Below are the code and all the weights of a small trained network. Each question names an input and a target symbol and asks about switching units off, where a switched-off unit gives its printed mean instead of its output.

import numpy as np


def w(rows, s, z=0):
    codes = np.array(rows[::2]) - 128.0
    scale = np.full(codes.shape[1], s)
    scale[-1] = z or s
    return codes * scale


def norm(h):
    return h / np.sqrt((h * h).mean(-1, keepdims=True) + 1e-5)


def f(y):
    return np.maximum(y, 0)


def softmax(a):
    e = np.exp(a - a.max(-1, keepdims=True))
    return e / e.sum(-1, keepdims=True)


def log_softmax(a):
    a = a - a.max(-1, keepdims=True)
    return a - np.log(np.exp(a).sum(-1, keepdims=True))


def net(x, mask):
    ids = ['ΔΨΩβεθμπτφ'.index(c) for c in x.split()]
    T = len(ids)
    res = E[ids] + P[:T]
    r = norm(res)
    for j in range(3):
        rows = slice(3 * j, 3 * j + 3)
        q, k, v = (r @ M[0][rows].T for M in (Q, K, V))
        z = softmax(np.where(np.tri(T) > 0, q @ k.T / 3**0.5, -1e9)) @ v
        o = O[0][rows]
        res = res + np.where(mask[j], z, o[:, -1]) @ o[:, :-1]
    y = f(norm(res) @ A[0][:, :-1].T + A[0][:, -1])
    res = res + np.where(mask[3:7], y, B[0][:, -1]) @ B[0][:, :-1]
    return log_softmax(norm(res)[-1] @ U[:, :-1].T + U[:, -1])


Q, K, V, O, A, B = {}, {}, {}, {}, {}, {}
E = w([
[141,135,168,135,171,246,90,187],'Δ',
[146,50,81,174,45,78,98,163],'Ψ',
[130,112,106,240,180,136,176,135],'Ω',
[76,39,65,179,91,64,178,43],'β',
[73,99,165,169,41,113,44,175],'ε',
[239,77,60,106,145,67,203,160],'θ',
[162,150,14,135,106,149,115,94],'μ',
[26,152,153,1,146,154,178,98],'π',
[203,94,177,125,101,187,155,33],'τ',
[209,131,233,120,82,114,111,34],'φ',
],0.0044)
P = w([
[120,254,167,172,45,184,200,170],'0',
[148,151,140,147,40,203,181,183],'1',
[152,122,124,140,73,178,165,169],'2',
[155,100,117,145,93,161,147,128],'3',
[148,92,122,141,119,134,116,100],'4',
[139,88,128,145,166,113,69,75],'5',
[103,80,111,98,194,96,34,85],'6',
],0.0041)
Q[0] = w([
[200,95,99,200,117,118,178,5],'h1',
[113,84,115,102,190,53,60,94],'h1',
[179,230,27,115,145,172,105,103],'h1',
[122,116,179,89,86,81,75,122],'h2',
[173,57,120,87,73,151,85,95],'h2',
[119,86,80,135,183,139,128,114],'h2',
[161,112,74,74,140,118,210,90],'h3',
[39,156,146,81,136,110,126,99],'h3',
[180,167,204,66,177,179,170,189],'h3',
],0.016)
K[0] = w([
[183,95,5,141,57,78,190,115],'h1',
[172,138,121,132,160,43,77,25],'h1',
[190,246,76,216,102,211,132,103],'h1',
[145,111,136,41,147,77,103,66],'h2',
[159,36,113,82,106,159,84,109],'h2',
[102,82,117,207,159,152,100,113],'h2',
[133,97,161,111,126,34,218,162],'h3',
[65,128,169,120,134,111,91,64],'h3',
[118,202,233,130,144,203,188,174],'h3',
],0.015)
V[0] = w([
[156,88,122,102,119,67,147,67],'h1',
[131,35,101,96,160,134,42,83],'h1',
[178,70,2,124,235,110,48,84],'h1',
[141,199,59,97,190,201,169,195],'h2',
[4,216,62,88,54,110,197,190],'h2',
[66,76,56,215,200,107,55,186],'h2',
[55,108,97,124,131,121,245,55],'h3',
[116,169,202,182,36,134,139,147],'h3',
[154,61,138,135,180,53,78,134],'h3',
],0.0094)
O[0] = w([
[110,153,80,143,127,136,135,180,84],'h1',
[140,189,51,69,112,174,123,188,58],'h1',
[254,235,90,146,138,170,135,146,110],'h1',
[160,168,133,126,191,209,135,190,159],'h2',
[236,178,34,71,169,92,172,189,131],'h2',
[113,25,152,130,173,168,255,121,110],'h2',
[12,137,72,154,130,128,145,142,155],'h3',
[193,141,71,159,113,215,130,145,168],'h3',
[121,49,141,145,138,71,108,144,2],'h3',
],0.0065,0.0064)
A[0] = w([
[139,133,172,135,167,55,101,249,68],'n1',
[122,113,193,97,146,166,73,192,55],'n2',
[149,88,123,130,92,135,131,137,20],'n3',
[53,152,170,16,110,149,158,167,4],'n4',
],0.019,0.0045)
B[0] = w([
[165,97,117,226,228,54,75,149,194],'n1',
[70,81,60,69,179,130,90,86,188],'n2',
[161,101,134,103,104,140,116,201,183],'n3',
[101,182,247,65,143,71,169,178,252],'n4',
],0.014,0.0037)
U = w([
[98,80,205,194,146,225,231,100,144],'Δ',
[22,152,2,148,100,95,176,159,34],'Ψ',
[210,253,70,92,120,192,137,131,255],'Ω',
[179,110,110,97,109,55,190,43,41],'β',
[209,33,153,92,28,138,126,218,104],'ε',
[93,72,79,6,218,194,58,97,10],'θ',
[68,202,236,42,158,73,169,189,185],'μ',
[150,96,131,199,229,33,56,171,96],'π',
[116,125,127,95,147,126,89,120,98],'τ',
[100,177,185,193,38,148,25,85,178],'φ',
],0.0052,0.0016)

Each question gives the input, a string of symbols that net reads in full, and the target symbol t.
The units are the heads (3 rows each of Q, K, V and O) and the neurons (one row each of A and B). Each row of codes is followed by its name. A weight is (code - 128) times the scale printed after its matrix; where a second scale follows, it is the last column's (O, A, B and U).
mask holds one flag per unit, heads first, then neurons. A switched-off unit (its flag False) gives its mean, the last column of its rows in O or B, instead of its output. The means were averaged over made-up inputs and are rounded, as every weight is.
A unit's drop is (log p(t) with every unit on - log p(t) with that unit switched off) / (log p(t) with every unit on - log p(t) with every unit switched off).
The circuit of an input: a set's keep is (log p(t) with only the set's units on - log p(t) with every unit switched off) / (log p(t) with every unit on - log p(t) with every unit switched off). Starting from all 7 units, units are removed one at a time, each time the one whose removal leaves the highest keep (on an exact tie, the one counted first), for as long as the keep stays at least 0.8.
units of the circuit, in order: the units of the circuit, biggest drop first
unit that matters most: the unit with the biggest drop
which heads matter: for each layer, one digit per head in row order, 1 if its drop is at least 0.15 and else 0, layers parted by /
input μ θ μ β Ω ε, target ε: unit that matters most => h2
input ε μ μ θ μ, target π: units of the circuit, in order => h3, h2, n1
input Ω Ψ θ μ π Ψ θ, target Ω: which heads matter => 100
input τ Ω Δ, target θ: which heads matter => 001
input τ μ Ω μ μ Ω μ, target Δ: which heads matter => 111
input ε ε μ μ τ, target φ: which heads matter => 010
input Ω φ π μ ε μ, target β: which heads matter => 111
input τ μ ε μ, target β: units of the circuit, in order => h2, h1
input μ Δ Ω μ Ψ, target ε: units of the circuit, in order => h2, h1, n3
input θ μ Δ μ, target θ: units of the circuit, in order => h2, n2
input Ω θ Ω, target π: which heads matter => 110
input μ Δ Ω Δ μ μ Ω, target Ω: which heads matter => 100
input β Ω Ω ε ε, target ε: which heads matter => 011
input ε μ β, target Ψ: which heads matter => 001
input μ Ω π μ, target Δ: unit that matters most => h1
input ε μ ε μ μ β μ, target Ψ: which heads matter => 111
input μ Ω Ω β, target Ψ: which heads matter => 101
input μ π μ θ, target π: units of the circuit, in order => h3, n1
input μ θ μ, target π: units of the circuit, in order => h2, h1, h3, n1
input μ μ μ Ω, target Δ: which heads matter => 010
input μ τ μ, target φ: units of the circuit, in order => h1, h2, n4, n1
input τ μ φ ε ε, target φ: which heads matter => 010
input Ω μ β θ τ τ θ, target φ: units of the circuit, in order => h2
input μ π ε, target π: units of the circuit, in order => h2, n1
input ε τ Ω μ μ Ψ μ, target ε: units of the circuit, in order => h3, h2, h1, n3
input μ Δ μ, target θ: units of the circuit, in order => h2, h1, n2
input μ Δ θ, target π: which heads matter => 000
input Ω μ μ μ θ θ ε, target θ: unit that matters most => n2
input Δ Δ θ β ε, target θ: which heads matter => 101
